Below are the code and all the weights of a small trained network. Each question names an input and a class and asks about switching units off, where a switched-off unit gives its printed mean instead of its output.

import numpy as np


def w(rows, s, z=0):
    codes = np.array(rows[::2]) - 128.0
    scale = np.full(codes.shape[1], s)
    scale[-1] = z or s
    return codes * scale


def norm(h):
    return h / np.sqrt((h * h).mean(-1, keepdims=True) + 1e-5)


def f(y):
    return np.maximum(y, 0)


def log_softmax(a):
    a = a - a.max(-1, keepdims=True)
    return a - np.log(np.exp(a).sum(-1, keepdims=True))


def net(x, mask):
    res = np.array(x, float).reshape(1, 3) / 4 @ E
    u = 0
    for l in range(2):
        y = f(norm(res) @ A[l][:, :-1].T + A[l][:, -1])
        res = res + np.where(mask[u : u + 11], y, B[l][:, -1]) @ B[l][:, :-1]
        u += 11
    return log_softmax(norm(res)[-1] @ U[:, :-1].T + U[:, -1])


A, B = {}, {}
E = w([
[109,139,200,245,125,7,134,252],'x0',
[32,152,92,123,186,84,140,12],'x1',
[207,253,65,89,194,35,155,181],'x2',
],0.0042)
A[0] = w([
[86,110,176,147,111,197,62,91,118],'L0N1',
[197,139,130,76,90,128,129,209,93],'L0N2',
[119,92,171,95,100,86,58,101,157],'L0N3',
[122,156,162,129,96,103,126,171,111],'L0N4',
[145,164,204,94,82,108,105,117,43],'L0N5',
[138,142,152,117,51,152,108,254,4],'L0N6',
[162,125,194,185,134,122,155,177,128],'L0N7',
[162,104,81,99,75,132,80,159,55],'L0N8',
[164,126,130,92,60,179,157,99,88],'L0N9',
[122,146,127,115,169,116,109,147,101],'L0N10',
[140,77,106,140,131,119,92,144,91],'L0N11',
],0.006,0.0028)
B[0] = w([
[153,79,64,126,80,58,112,236,252],'L0N1',
[117,98,184,51,132,115,145,117,214],'L0N2',
[114,130,51,119,200,150,181,187,186],'L0N3',
[177,112,127,135,125,106,139,49,180],'L0N4',
[178,144,158,128,108,156,174,125,132],'L0N5',
[128,103,214,147,172,95,98,130,212],'L0N6',
[99,182,39,166,114,227,169,85,221],'L0N7',
[92,191,150,109,183,194,149,145,161],'L0N8',
[164,140,130,248,124,89,105,2,204],'L0N9',
[128,96,141,105,64,108,129,203,151],'L0N10',
[85,155,64,64,171,191,100,125,145],'L0N11',
],0.0054,0.0043)
A[1] = w([
[208,125,168,137,185,231,45,192,199],'L1N1',
[86,211,184,254,154,118,91,129,50],'L1N2',
[101,22,157,213,47,176,208,86,88],'L1N3',
[128,168,116,67,165,54,193,137,142],'L1N4',
[186,153,54,55,114,222,83,32,172],'L1N5',
[231,217,91,55,168,85,166,140,60],'L1N6',
[128,146,212,107,97,152,57,155,139],'L1N7',
[120,121,137,191,92,79,192,136,185],'L1N8',
[85,86,102,105,148,186,191,129,70],'L1N9',
[28,139,114,110,161,80,94,93,70],'L1N10',
[36,128,99,99,215,62,154,101,11],'L1N11',
],0.0057,0.0011)
B[1] = w([
[78,90,149,77,108,16,236,67,201],'L1N1',
[253,194,103,173,108,177,135,83,184],'L1N2',
[104,153,94,70,181,103,66,147,253],'L1N3',
[23,42,155,103,110,158,111,135,199],'L1N4',
[166,214,179,231,151,129,149,172,254],'L1N5',
[72,38,60,157,113,154,24,164,231],'L1N6',
[106,170,126,42,85,103,170,82,158],'L1N7',
[135,190,102,110,197,251,68,53,191],'L1N8',
[127,173,136,145,111,93,119,228,167],'L1N9',
[198,95,216,61,103,111,192,179,178],'L1N10',
[172,97,183,87,56,106,192,102,192],'L1N11',
],0.0057,0.0058)
U = w([
[31,64,17,111,123,103,2,193,254],'0',
[209,231,96,214,142,178,118,71,64],'1',
[127,86,190,33,76,50,251,108,54],'2',
],0.0082,0.00066)

Each question gives the input, the list of numbers given to net, and the class t.
The units are the neurons (one row each of A and B). Each row of codes is followed by its name. A weight is (code - 128) times the scale printed after its matrix; where a second scale follows, it is the last column's (A, B and U).
mask holds one flag per neuron, layer by layer. A switched-off neuron (its flag False) gives its mean, the last column of its row in B, instead of its output. The means were averaged over made-up inputs and are rounded, as every weight is.
A unit's drop is (log p(t) with every unit on - log p(t) with that unit switched off) / (log p(t) with every unit on - log p(t) with every unit switched off).
The circuit of an input: a set's keep is (log p(t) with only the set's units on - log p(t) with every unit switched off) / (log p(t) with every unit on - log p(t) with every unit switched off). Starting from the 12 units with the biggest drops (on a tie, the unit counted first), units are removed one at a time, each time the one whose removal leaves the highest keep (on an exact tie, the one counted first), for as long as the keep stays at least 0.8.
units of the circuit, in order: the units of the circuit, biggest drop first
unit that matters most: the unit with the biggest drop
k most important neurons: the k neurons with the biggest drops, biggest first
top k neurons in layer l: the k neurons of layer l with the biggest drops, biggest first
drop when u is switched off: that unit's drop, to one decimal
input [-6,-3,6], class 0: units of the circuit, in order : L1N6
input [1,6,-5], class 2: 4 most important neurons : L1N10, L1N11, L1N6, L0N7
input [-3,-1,3], class 0: 2 most important neurons : L1N6, L0N7
input [1,7,4], class 2: 3 most important neurons : L1N11, L1N10, L0N1
input [8,-8,0], class 1: units of the circuit, in order : L0N7, L1N2
input [-2,6,4], class 2: 2 most important neurons : L1N11, L1N10
input [-7,6,8], class 0: top 4 neurons in layer 1 : L1N6, L1N4, L1N2, L1N1
input [8,8,2], class 1: 4 most important neurons : L1N2, L1N8, L0N2, L1N1
input [1,-7,7], class 0: top 2 neurons in layer 1 : L1N6, L1N11
input [-2,5,7], class 0: 2 most important neurons : L1N6, L1N1
input [5,2,8], class 0: 2 most important neurons : L1N6, L1N4
input [6,-1,7], class 0: 4 most important neurons : L1N6, L1N4, L0N9, L1N5
input [6,6,-4], class 1: 3 most important neurons : L1N2, L1N8, L0N2
input [-5,0,-2], class 1: unit that matters most : L1N5
input [5,-8,3], class 2: 2 most important neurons : L0N2, L1N1
input [-5,6,4], class 2: units of the circuit, in order : L1N11, L1N10
input [6,-5,-1], class 1: 3 most important neurons : L0N7, L1N2, L1N8
input [-3,3,-1], class 1: top 4 neurons in layer 1 : L1N5, L1N1, L1N4, L1N7
input [1,-8,5], class 2: 2 most important neurons : L1N1, L0N6
input [-7,5,8], class 0: 3 most important neurons : L1N6, L1N4, L0N7
input [-2,5,-4], class 2: units of the circuit, in order : L1N10
input [8,-2,-6], class 1: top 2 neurons in layer 1 : L1N2, L1N6
input [-2,-1,8], class 0: drop when L1N6 is switched off : 0.2
input [7,-2,-3], class 1: drop when L1N2 is switched off : 0.1
input [1,-1,8], class 0: drop when L1N2 is switched off : 0.0
